Below is a small trained network, with its code and all its weights. Each question gives an input and a class and asks what happens when units are switched off, that is, made to give their printed mean instead of their output.

import numpy as np


def w(rows, s, z=0):
    codes = np.array(rows[::2]) - 128.0
    scale = np.full(codes.shape[1], s)
    scale[-1] = z or s
    return codes * scale


def f(y):
    return np.maximum(y, 0)


def log_softmax(a):
    a = a - a.max(-1, keepdims=True)
    return a - np.log(np.exp(a).sum(-1, keepdims=True))


def net(x, mask):
    res = np.array(x, float).reshape(1, 5) / 4 @ E
    y = f(res @ A[0][:, :-1].T + A[0][:, -1])
    res = res + np.where(mask, y, B[0][:, -1]) @ B[0][:, :-1]
    return log_softmax(res[-1] @ U[:, :-1].T + U[:, -1])


A, B = {}, {}
E = w([
[2,159,129,27,132,169,144],'x0',
[125,139,214,71,161,32,11],'x1',
[134,126,129,120,126,129,132],'x2',
[125,128,126,131,122,128,124],'x3',
[131,125,131,128,131,129,130],'x4',
],0.0085)
A[0] = w([
[135,103,217,95,113,93,70,7],'n1',
[133,93,41,194,97,216,212,13],'n2',
[18,155,128,101,172,135,145,189],'n3',
[11,150,117,45,129,160,129,194],'n4',
[215,108,92,198,172,88,108,140],'n5',
[193,158,108,176,157,133,98,145],'n6',
[168,147,135,181,154,115,130,132],'n7',
[139,136,228,89,148,51,47,50],'n8',
[254,105,134,209,122,106,104,160],'n9',
[244,132,88,180,139,82,116,134],'n10',
[126,105,219,79,168,30,4,48],'n11',
[252,111,151,209,112,102,120,154],'n12',
[163,156,190,59,165,55,41,48],'n13',
[220,111,120,201,131,88,118,151],'n14',
[24,159,93,37,157,167,120,174],'n15',
[157,120,34,172,84,233,231,51],'n16',
],0.0058,0.0011)
B[0] = w([
[145,165,83,177,174,97,162,189],'n1',
[219,199,36,191,186,53,164,224],'n2',
[84,86,180,73,76,173,112,199],'n3',
[38,58,216,42,21,190,73,224],'n4',
[53,77,183,72,92,183,103,196],'n5',
[84,114,149,98,84,159,120,170],'n6',
[100,91,137,122,104,151,92,162],'n7',
[163,191,57,195,205,99,201,227],'n8',
[37,20,202,35,70,205,73,216],'n9',
[90,111,188,44,83,192,78,200],'n10',
[235,182,46,222,182,53,181,254],'n11',
[36,56,188,41,53,186,98,214],'n12',
[193,190,43,216,165,59,194,225],'n13',
[67,60,213,51,71,188,84,200],'n14',
[85,63,191,62,73,196,65,221],'n15',
[187,222,27,255,213,20,177,238],'n16',
],0.0054,0.0073)
U = w([
[52,77,233,10,42,146,91,249],'0',
[235,180,14,255,194,88,124,7],'1',
],0.0085,0.0014)

Each question gives the input, the list of numbers given to net, and the class t.
The units are the neurons (one row each of A and B). Each row of codes is followed by its name. A weight is (code - 128) times the scale printed after its matrix; where a second scale follows, it is the last column's (A, B and U).
mask holds one flag per neuron, in row order. A switched-off neuron (its flag False) gives its mean, the last column of its row in B, instead of its output. The means were averaged over made-up inputs and are rounded, as every weight is.
A unit's drop is (log p(t) with every unit on - log p(t) with that unit switched off) / (log p(t) with every unit on - log p(t) with every unit switched off).
unit that matters most: the unit with the biggest drop
k most important neurons: the k neurons with the biggest drops, biggest first
drop when u is switched off: that unit's drop, to one decimal
input [-3,5,-4,5,-3], class 1: unit that matters most -> n11
input [4,-5,3,7,-2], class 1: 2 most important neurons -> (n16 n2)
input [-8,-8,-6,-2,0], class 0: 3 most important neurons -> (n9 n12 n14)
input [-8,7,1,0,2], class 0: 2 most important neurons -> (n9 n12)
input [-7,7,6,-3,7], class 0: 2 most important neurons -> (n9 n12)
input [-8,8,5,-8,6], class 0: 4 most important neurons -> (n9 n12 n14 n10)
input [1,2,-7,-6,-1], class 1: 2 most important neurons -> (n9 n12)
input [5,-7,-5,-5,2], class 1: 2 most important neurons -> (n16 n2)
input [-7,-5,6,6,-4], class 0: drop when n6 is switched off -> 0.0
input [-4,3,-4,-2,-6], class 0: drop when n16 is switched off -> 0.1
